Facts:
babesti {π=b, λ=tradri, θ=685}
babrin {π=e, λ=kladre, θ=820}
bafel {π=e, θ=319}
bibir {π=c, λ=sekles, θ=684}
boklu {π=a, κ=denos kedrar kozur, θ=477}
brastar {π=a, λ=teflam, θ=820}
brestak {π=c, λ=klugra, θ=705}
bretribrel {π=f, θ=477}
brigren {π=b, θ=820}
brigrik {π=c, κ=pluplik ketro gorin zudotak mave teflam gustim stepli, θ=705}
brogogar {π=e, λ=plodo, θ=820}
brolam {π=f, κ=nidrel toba bropozur luzok zagran drafamam, θ=705}
bropozur {π=d, θ=820}
brosku {π=c, λ=bibir, θ=477}
budok {π=b, κ=gasadom replen treme seflis denos teplo ropor, λ=skotu, θ=319}
bulavul {π=b, κ=vudruklik zovon tober plonen lufe kezak gasen naful, λ=trenus, θ=685}
dage {π=f, λ=flepedral, θ=684}
datrubrak {π=a, κ=replen brosku zovon pagedron teplo brogogar dogil kladre, λ=tato, θ=319}
denos {π=b, θ=705}
devapul {π=a, λ=replen, θ=319}
didro {π=e, λ=kemodrus, θ=685}
dimon {π=f, θ=477}
dogil {π=f, λ=toba, θ=684}
drafamam {π=d, λ=mozom, θ=705}
drenun {π=d, λ=griplan, θ=477}
drepor {π=f, λ=trifes, θ=319}
drozuta {π=f, λ=paba, θ=820}
dubram {π=f, λ=vizi, θ=820}
fadokla {π=c, κ=mozom dimon sekles brigren, θ=319}
figok {π=f, λ=nopleflu, θ=684}
flaflol {π=b, λ=flitra, θ=705}
fleklik {π=d, κ=stiko tuskam kedrar ropor skagram grokes nopleflu, λ=nitrasos, θ=820}
flepedral {π=a, λ=teplo, θ=685}
fliklu {π=b, κ=gekibrun stiko klugra lufe bretribrel, θ=684}
flitra {π=f, κ=gasadom kladra mozom gruvibre ladek devapul zagran drafamam kasuklo brastar flukizon stepli, λ=stoflumu, θ=477}
flugrak {π=d, λ=plafli, θ=705}
flukizon {π=b, λ=vefi, θ=319}
ganis {π=a, κ=vidras kladra dimon zovon devapul brigren grokes plugrek stepli, θ=685}
gasadom {π=b, λ=babesti, θ=685}
gasen {π=f, λ=naful, θ=705}
gekibrun {π=b, λ=tasuk, θ=684}
gorin {π=b, λ=kozur, θ=477}
gragrogin {π=c, λ=flaflol, θ=684}
grezak {π=d, κ=kemodrus gruvibre lefa zastobru kozur segen, λ=gorin, θ=684}
gribrum {π=f, κ=vitrim tasuk brosku flugrak seflis flepedral brigren zukler, θ=705}
griplan {π=a, λ=valel, θ=705}
grokes {π=d, θ=684}
gruvibre {π=d, θ=684}
gustim {π=d, λ=gragrogin, θ=319}
kasuklo {π=c, λ=pastin, θ=477}
kedrar {π=e, λ=grokes, θ=685}
kemodrus {π=f, θ=684}
ketro {π=d, θ=684}
kevo {π=f, κ=brosku seflis dogil nopleflu skobran, λ=miruk, θ=477}
kezak {π=e, λ=dubram, θ=684}
kido {π=f, λ=suskem, θ=685}
kladra {π=c, λ=gekibrun, θ=477}
kladre {π=f, λ=kugak, θ=477}
klefo {π=a, θ=820}
kluda {π=f, κ=treme dimon tradri gragrogin bafel plostal kasuklo, λ=lefa, θ=684}
kludos {π=d, κ=seplefle viro tuskam, λ=pagedron, θ=820}
klugra {π=d, λ=drafamam, θ=705}
kozur {π=e, λ=seplefle, θ=685}
kugak {π=a, κ=toba nuvem bropozur skeder stidol stiko plagrelon, λ=stesipe, θ=319}
ladek {π=c, λ=tober, θ=319}
lefa {π=f, θ=820}
lorim {π=a, κ=devapul pudro pevul skotu, θ=705}
lufe {π=e, λ=plostal, θ=477}
lukiski {π=e, θ=820}
lukli {π=a, θ=684}
luzok {π=f, θ=684}
mave {π=f, λ=kluda, θ=684}
miruk {π=a, λ=brestak, θ=684}
movak {π=b, λ=skurol, θ=319}
mozom {π=b, λ=movak, θ=684}
mustos {π=b, κ=trifes plonen, θ=685}
naful {π=a, θ=705}
nidrel {π=c, θ=319}
nitrasos {π=c, κ=dubram gorin zastobru trifes ropor plonen, λ=brolam, θ=705}
nopleflu {π=b, λ=segen, θ=685}
nuvem {π=c, θ=820}
paba {π=b, λ=ropor, θ=319}
pagedron {π=b, θ=685}
pastin {π=a, λ=mave, θ=685}
pevul {π=a, λ=lufe, θ=477}
pezo {π=e, λ=kevo, θ=685}
pinos {π=b, λ=budok, θ=477}
pirapo {π=a, θ=705}
plafli {π=e, λ=pinos, θ=820}
plagrelon {π=e, θ=319}
pleno {π=e, κ=pirapo luzok plugrek, θ=684}
plodo {π=c, κ=drepor plafli pezo seflis denos griplan kozur kasuklo pevul, λ=fliklu, θ=477}
plonen {π=e, λ=pezo, θ=319}
plostal {π=b, θ=319}
plugrek {π=d, θ=820}
pluplik {π=c, θ=685}
ponas {π=d, κ=drepor devapul pudro kasuklo movak, λ=zagran, θ=820}
pudro {π=b, θ=319}
replen {π=a, θ=477}
rika {π=a, κ=treme pezo flaflol riklim, θ=477}
riklim {π=d, θ=685}
ropor {π=c, θ=820}
seflis {π=d, θ=685}
segen {π=c, λ=riklim, θ=684}
sekles {π=f, λ=pleno, θ=319}
seplefle {π=e, λ=skobran, θ=319}
setur {π=f, θ=685}
skagram {π=f, θ=705}
skeder {π=a, θ=477}
skidok {π=a, κ=ladek bafel miruk, θ=820}
skobran {π=d, λ=klefo, θ=319}
skotu {π=d, λ=kladra, θ=685}
skurol {π=e, κ=pastin grokes figok, θ=820}
steplar {π=b, κ=pirapo figok, θ=477}
stepli {π=b, θ=684}
stesipe {π=e, θ=684}
stidol {π=f, λ=brastar, θ=820}
stikes {π=a, λ=gruvibre, θ=705}
stiko {π=e, λ=tuskam, θ=684}
stoflumu {π=b, κ=nidrel, λ=kezak, θ=477}
stoskal {π=d, κ=mozom vitrim gruvibre kladre, λ=drepor, θ=705}
suplos {π=f, κ=drepor lukiski stepli, θ=319}
suskem {π=e, λ=vudruklik, θ=685}
sutobo {π=f, θ=705}
tasuk {π=e, λ=pevul, θ=319}
tato {π=d, κ=brigren mave pudro grokes kozur bretribrel, λ=tedraduk, θ=685}
tedraduk {π=f, κ=trafla sekles brestak, θ=684}
teflam {π=a, θ=820}
teplo {π=e, λ=dogil, θ=685}
tivak {π=a, κ=replen seplefle kemodrus pinos pudro nopleflu movak skotu kladre, θ=684}
toba {π=b, λ=gasadom, θ=705}
tober {π=e, θ=319}
tradri {π=d, λ=gasen, θ=477}
trafla {π=f, λ=sutobo, θ=319}
treme {π=b, θ=684}
trenus {π=c, κ=klefo dage didro lukiski teflam brastar skobran, λ=zukler, θ=820}
trifes {π=e, θ=705}
tuskam {π=b, λ=trafla, θ=684}
valel {π=a, λ=flukizon, θ=705}
vefi {π=e, κ=trafla didro nuvem kemodrus ropor, λ=ponas, θ=477}
veve {π=c, λ=vidras, θ=685}
vidras {π=c, λ=setur, θ=319}
viro {π=b, λ=kido, θ=820}
vitrim {π=f, λ=drenun, θ=820}
vizi {π=e, λ=flugrak, θ=319}
vudruklik {π=f, θ=820}
zagran {π=a, λ=kedrar, θ=684}
zastobru {π=e, λ=grezak, θ=820}
zeklim {π=e, κ=movak, θ=685}
zovon {π=f, θ=319}
zudotak {π=f, θ=684}
zukler {π=d, λ=brosku, θ=319}

Known rows:
tato: 3, 254, 5, -129, 49, -87, 34, 22, -16, -10, 28, 23, -169, 120, 50, 117, -19, -274, 122, -41, -94, 27, 9, -9, 197, -101, -60, -39, -195
tuskam: 47, -123, -9, -110, 85, -2, 49, -26, -1, -17, -8, 25, 43, -7, -9, -35, -198, 15, -74, -27, 21, 49, 27, 30, -30, 103, 1, -43, -6
brestak: -48, 152, 36, 164, -95, -3, -59, 49, -33, 48, -15, -35, 31, 6, 20, -1, 88, 22, 27, 4, -31, -27, -13, -10, 110, 0, -21, 88, 55
plagrelon: 54, -240, -52, -45, 91, 67, 57, -20, 58, 38, -30, 9, 44, -44, -8, -47, -116, 117, -128, 27, -25, 13, -3, 66, -99, 77, 15, -35, 71
lukiski: 6, -236, -22, -43, 44, 32, 91, -40, -16, -22, -40, 0, 61, -74, -30, -34, -67, 54, -23, 103, 17, 10, 39, 4, -204, 56, 10, 14, 39
bafel: 63, -227, -70, -2, 85, 64, 90, -37, 60, 36, -53, -20, 51, -35, 4, -41, -88, 87, -109, 46, -6, 13, 5, 56, -116, 84, 14, -28, 66
plostal: 131, -79, -36, 31, 152, 8, 33, -95, 133, 1, 108, -171, -78, 64, -42, -34, -39, 2, -14, 227, 57, 2, -77, 1, 169, -139, 41, -139, 42
teplo: 30, -263, -65, -30, 15, 12, 36, -12, -43, -16, -79, 2, 67, -81, -38, -41, -119, 57, -67, 27, 15, 61, -2, 41, -78, 138, 2, 43, 62
gustim: -86, 453, -60, -266, 129, -38, -70, 31, 181, -13, 37, 149, 19, 147, 61, 71, -74, -31, 110, 86, -73, -82, -100, -21, -115, -110, 12, -207, -245
toba: 40, -93, -12, -78, 80, 4, 73, -59, -61, -21, -16, 68, 7, -4, -29, -46, -190, -16, -63, 19, -46, 36, 83, 37, -53, 117, -16, 13, 31
kezak: -41, -79, -100, -173, 75, 58, 22, -45, 192, -64, -2, 154, 227, -26, 6, -77, -127, 160, 157, 16, 178, -23, -59, -43, -414, -12, 68, -102, -69
naful: 43, -67, 68, 157, -109, -10, -52, -70, -80, -35, 63, -3, 61, -40, -2, -40, 13, 127, -156, -188, -35, -5, 151, -65, 53, 44, 39, -34, 33
tradri: -17, 266, 65, -27, 22, -100, -47, 16, -94, 43, 52, 12, -82, 87, 6, 112, -63, -135, -13, 148, -160, -5, 103, -28, 249, 48, -37, -7, -148
bibir: -60, 108, 37, 130, -101, 5, -90, 55, 4, 48, 11, -51, 52, 29, 35, -9, 75, 43, 20, -27, 25, 0, -48, 0, 125, 1, -2, 48, 14
ropor: -45, 88, 78, 143, -92, -6, -126, 45, -59, 73, 60, 68, 24, -8, -48, 78, 110, 23, 57, -21, 70, -18, 38, -61, 222, 8, 32, 92, 60
luzok: -57, 91, 42, 120, -77, 40, -22, 28, 66, 40, -4, 2, 65, 39, 23, -38, 83, 40, 107, 11, 56, 2, -58, 8, 43, 3, 10, 85, 18
stiko: 11, -226, -21, -120, 81, 41, 60, -7, 5, -27, -69, 21, 31, -39, -26, -73, -145, 47, -45, 9, 43, 51, -55, 75, -116, 83, 2, 24, 76
sutobo: -36, 79, 23, 207, -84, 11, -77, 26, 0, 43, 20, -14, 119, 3, 0, 5, 92, 82, 70, 33, 15, -23, 31, -46, 93, -13, 6, 89, 56
vizi: -3, -90, -130, -143, 115, 65, 51, -39, 178, -19, -11, 92, 161, 0, -6, -59, -61, 161, 69, 80, 118, -42, -89, -10, -316, -58, 65, -145, -20

Rows:
No name comes twice in this set of rows, the named rows included.
54, -215, 1, -61, 13, 69, 150, -85, 73, 17, -22, 120, -10, 29, 11, -55, -38, 13, 75, -70, 86, 65, 89, -1, -113, 81, 25, 28, 6 -> pleno
39, -180, -61, -55, 43, -13, 132, -81, 37, -17, -58, 20, -57, -11, -5, 3, -115, 4, -53, 152, -28, 31, 6, 26, -135, 99, 3, -43, -47 -> brigren
-81, 91, 15, 75, -74, -13, -15, 85, -66, 3, -33, -120, -21, -46, 11, 4, 72, -23, 62, 55, -52, -55, -60, 23, -80, -81, -38, 81, 21 -> kasuklo
-30, 22, -43, 20, -10, 68, 62, 71, 52, 64, -19, -37, -9, 20, 62, 27, 132, -4, 89, -85, -19, -29, -59, 9, -21, -122, -23, 71, 29 -> suplos
-26, 63, -11, 90, -2, 58, -35, 84, 15, 70, -6, -118, 90, -9, 32, 17, 69, 73, 1, 3, -56, -48, -42, 11, 22, -82, -22, 60, 76 -> drepor
-28, 432, -22, -98, 80, -101, -99, -6, 108, -29, 98, 76, -37, 151, 20, 62, -33, -101, 173, 146, -25, -51, -46, -26, 58, -141, -2, -156, -188 -> flugrak
-138, 185, -36, -9, -33, 32, -105, 40, 134, 1, 39, 145, 174, 8, -21, 6, 107, 106, 212, 93, 175, -95, -109, -100, -242, -123, 62, -19, -61 -> dubram
32, -120, 21, -198, 139, 77, 48, 30, -23, -2, -45, 86, 8, -67, -56, -66, -161, 47, -153, -82, -17, 36, 16, 97, -31, 94, -17, 55, 163 -> plonen
121, -180, -73, 7, 140, 31, 47, -77, 122, -17, 43, -173, -75, 13, -62, -71, 30, 3, -24, 226, 116, 3, -178, 40, 42, -116, 36, -92, 112 -> tasuk
78, -151, -5, -109, 71, 12, 63, -44, -18, 9, 13, 148, -7, 17, -11, 13, -90, -50, 24, -107, 33, 70, 101, 8, 114, 50, 15, -23, -25 -> fliklu
22, -141, -8, -135, 86, -6, 75, -7, -36, -38, -47, 32, -38, -62, -48, -12, -132, -31, -78, 126, -35, 18, 9, 65, -97, 101, -14, -24, 0 -> viro

Now the same objects, written a new way:
Known rows:
zudotak: -296, -307, 328, 90, -117, -164, -89, 206, 182, -285, -126, -186, 47, 157
skobran: -281, 45, -169, -10, -140, -97, -150, 324, 29, -218, -233, -158, -3, 65
zovon: -315, -357, 351, 90, -71, -193, -134, 192, 150, -270, -166, -222, 81, 75
stikes: -79, 48, -307, -74, -73, -15, -166, 270, 126, -254, -276, -68, -153, 69
replen: -17, -178, -284, -47, 65, 47, -383, 282, 171, -305, -273, -200, -68, 73
boklu: -35, -254, -258, 22, 17, 111, -353, 215, 27, -299, -353, -270, -153, -39
plonen: -277, 139, -152, -27, -144, -122, -178, 128, -32, -155, -230, -100, 39, 188
suskem: -351, 98, -137, -25, -77, -100, -105, 241, 83, -300, -194, -72, -97, 248
brogogar: -378, 73, -220, 47, -29, -162, -201, 235, 30, -217, -225, -152, 0, 123
vizi: -426, 353, 2, 87, 74, 168, -177, 250, 118, -27, -229, -59, -76, 25
stidol: -406, -77, 162, -13, -63, -315, 5, 198, 118, -250, -185, -234, 86, -8
lufe: -359, 166, -148, -47, 54, -17, -200, 236, 91, -203, -240, -206, -41, 182
nidrel: 160, -201, -161, 18, 12, -173, -290, 238, 125, -167, -332, -103, -88, -22
skeder: 20, -125, -241, -56, 77, 22, -345, 287, 132, -242, -270, -181, -80, 90
denos: -275, -319, 165, 17, -113, -11, -112, 274, 187, -370, -117, -209, -17, 109
valel: -226, -73, -548, -134, -160, -281, -95, 410, 169, -160, -528, -102, -181, 190
bafel: -239, -160, -49, 124, -38, -95, -319, 243, 44, -195, -201, -133, -25, 230
tasuk: -380, 273, -111, 70, -39, 17, -205, 257, 86, -132, -229, -86, -41, 44
flepedral: -159, 77, -396, -164, -165, -134, -105, 335, 83, -300, -333, -53, -160, 83

Rows:
No name comes twice in this set of rows, the named rows included.
-479, -283, -182, -35, -229, -471, 68, 404, 151, -117, -447, -217, 8, 143 -> flukizon
-350, 4, -289, -116, -78, -218, -78, 367, 96, -214, -373, -234, -33, 184 -> drenun
-221, -310, 241, 74, -53, -42, -162, 297, 127, -225, -131, -200, 58, 54 -> plostal
27, -272, -144, 49, 87, -1, -171, 316, -46, -282, -270, -98, -229, 136 -> ganis
-533, -225, -446, -130, -140, -274, -116, 209, -14, -123, -572, -303, -127, 262 -> vefi
-431, -53, -254, -78, -159, -164, -88, 283, 126, -305, -306, -68, -123, 272 -> kedrar
-183, -41, -508, -55, -169, -317, -82, 391, 118, -120, -465, -80, -149, 157 -> zagran
-258, -365, 163, 70, -110, -64, -123, 298, 149, -300, -136, -174, 18, 55 -> treme
-180, 161, 138, -21, -237, -238, 48, 247, -142, -446, 27, -199, 35, 34 -> mozom
-232, -31, -530, -131, -154, -255, -90, 354, 179, -225, -484, -125, -174, 130 -> griplan
-200, -210, -7, -31, -20, 59, -272, 164, 151, -236, -167, -106, -42, 304 -> trifes
-17, 156, -284, -50, -119, -138, -145, 252, 135, -147, -344, -74, -153, -102 -> gragrogin
-330, 108, -201, -18, -168, -162, -88, 349, -4, -191, -237, -138, -7, 79 -> zukler
-480, -135, 73, -29, -324, -416, 56, 241, 111, -298, -226, -199, 27, 101 -> dogil

